[[ -1 -30  -2 -14   2  -5  -9  -3   3  -4   5 -18  15]
 [ 14  11  10   7   0  -5 -11 -12 -32   9   2  -4  14]
 [  3  18  13  15   0  30  -4 -10  28  11   6  21  -2]
 [-12  19  11  24  25   5  52   3   4  -5  11  21  43]
 [ 27  28  11  14  10  16  -4  13  15  -2  29  19  28]
 [  3 -17  12   2  -1  11 -23   5  -1  26  13  11   2]]
->
[[ -1  -2   2  -9   3   5  15]
 [ 14  10   0 -11 -32   2  14]
 [  3  13   0  -4  28   6  -2]
 [-12  11  25  52   4  11  43]
 [ 27  11  10  -4  15  29  28]
 [  3  12  -1 -23  -1  13   2]]

[[-19 -17 -11  12 -31 -25   7   9  -9  14]
 [  0  12  39   1 -22  12 -25 -20  -6 -12]
 [  7   7  -9  -1  -7 -44   6  19  -9   7]
 [  3  18 -42  13  32 -26 -39  -7  -8  27]]
->
[[-19 -11 -31   7  -9]
 [  0  39 -22 -25  -6]
 [  7  -9  -7   6  -9]
 [  3 -42  32 -39  -8]]

[[-34 -34  45  25 -32 -42 -29  34  23 -35  26]
 [-29 -33  -4  34 -36   2 -33  28  -3 -36 -16]]
->
[[-34  45 -32 -29  23  26]
 [-29  -4 -36 -33  -3 -16]]

[[ -1  52  47  -5   3   5   1   0 -52 -28   9  17]
 [  0 -51 -44   5  -3  -5  -2   0  50  26  -8 -15]
 [ -1  52  46  -5   3   5   1   0 -51 -27   9  16]
 [  6   1  -9  -4  42 -40  -3 -38  -4 -21 -36  -4]
 [  0 -51 -44   5  -3  -4  -2   0  50  26  -8 -15]
 [-44   1   3  48  -1  -2 -47  -8   2  10  -8  31]
 [-44   1   3  48  -1  -2 -47  -8   2  10  -8  31]
 [ 45  -2  -5 -48   1   2  48   8  -1  -9   8 -32]]
->
[[ -1  47   3   1 -52   9]
 [  0 -44  -3  -2  50  -8]
 [ -1  46   3   1 -51   9]
 [  6  -9  42  -3  -4 -36]
 [  0 -44  -3  -2  50  -8]
 [-44   3  -1 -47   2  -8]
 [-44   3  -1 -47   2  -8]
 [ 45  -5   1  48  -1   8]]

[[ 27  11  -3 -30]
 [-14  29 -17  43]
 [ 27  11  -3 -30]
 [  9 -10   1  49]
 [-45 -22  37 -13]
 [  3   2 -15  22]
 [ 17  45  29   5]
 [-21 -13  23 -11]
 [-16  23 -15  31]
 [-37  30   1 -12]
 [ 19  50  33   9]
 [  3   1 -16  21]]
->
[[ 27  -3]
 [-14 -17]
 [ 27  -3]
 [  9   1]
 [-45  37]
 [  3 -15]
 [ 17  29]
 [-21  23]
 [-16 -15]
 [-37   1]
 [ 19  33]
 [  3 -16]]

[[-1 -3 -2]
 [ 1 56  0]
 [ 1  0 -1]]
->
[[-1 -2]
 [ 1  0]
 [ 1 -1]]

[[ -9   7  31 -24]
 [ 11  31   5  -6]
 [-12   6  20  -4]
 [  7 -13   4   6]
 [-21 -36  -1  28]
 [  5 -28  21  13]
 [ -1  22   4 -27]
 [ 14 -31  37  -1]
 [ 15  -2 -14  -5]
 [ 26  21  42 -34]
 [ 30   3 -45   3]]
->
[[ -9  31]
 [ 11   5]
 [-12  20]
 [  7   4]
 [-21  -1]
 [  5  21]
 [ -1   4]
 [ 14  37]
 [ 15 -14]
 [ 26  42]
 [ 30 -45]]

[[ -3   4  -5   0  -5  -2  10   1 -11   6  -7   5   3]
 [ -3   2  10  -1   4   3  -4   0  -3  -2   6  -2  -2]
 [ -6   3  -4  -1   3   4  -8  -1  -3   5   4   2   0]
 [  4 -46   2   1  -3  -8  -3 -15   1   0  -4  -2  -1]
 [  2  11   3  -2   1   9  13  -1   4   5   2  11   3]
 [  6  -5  -2  -4  -4  -2  15  -4   4   6  -6  14   1]]
->
[[ -3  -5  -5  10 -11  -7   3]
 [ -3  10   4  -4  -3   6  -2]
 [ -6  -4   3  -8  -3   4   0]
 [  4   2  -3  -3   1  -4  -1]
 [  2   3   1  13   4   2   3]
 [  6  -2  -4  15   4  -6   1]]

[[-20  24  14  -3 -10   4  20   6]
 [  0  14   8 -17 -24   3   9 -21]
 [ 10   5  18 -41  -4  -1   8 -12]
 [  4   8   1   0 -28 -33 -13 -10]
 [ 15  32  17   6 -11  -9   5  11]
 [-26   9  -3 -12 -15  27 -10  -1]
 [ -5  -9  -2  14  24 -22   7   6]
 [-16  18 -16  -8   4   7  20 -19]
 [-17   8  10   2 -11  23   4  18]
 [  7  30   3 -10 -12 -16 -15  -8]
 [ -7  28 -11  21  15  -3  12   7]]
->
[[-20  14 -10  20]
 [  0   8 -24   9]
 [ 10  18  -4   8]
 [  4   1 -28 -13]
 [ 15  17 -11   5]
 [-26  -3 -15 -10]
 [ -5  -2  24   7]
 [-16 -16   4  20]
 [-17  10 -11   4]
 [  7   3 -12 -15]
 [ -7 -11  15  12]]
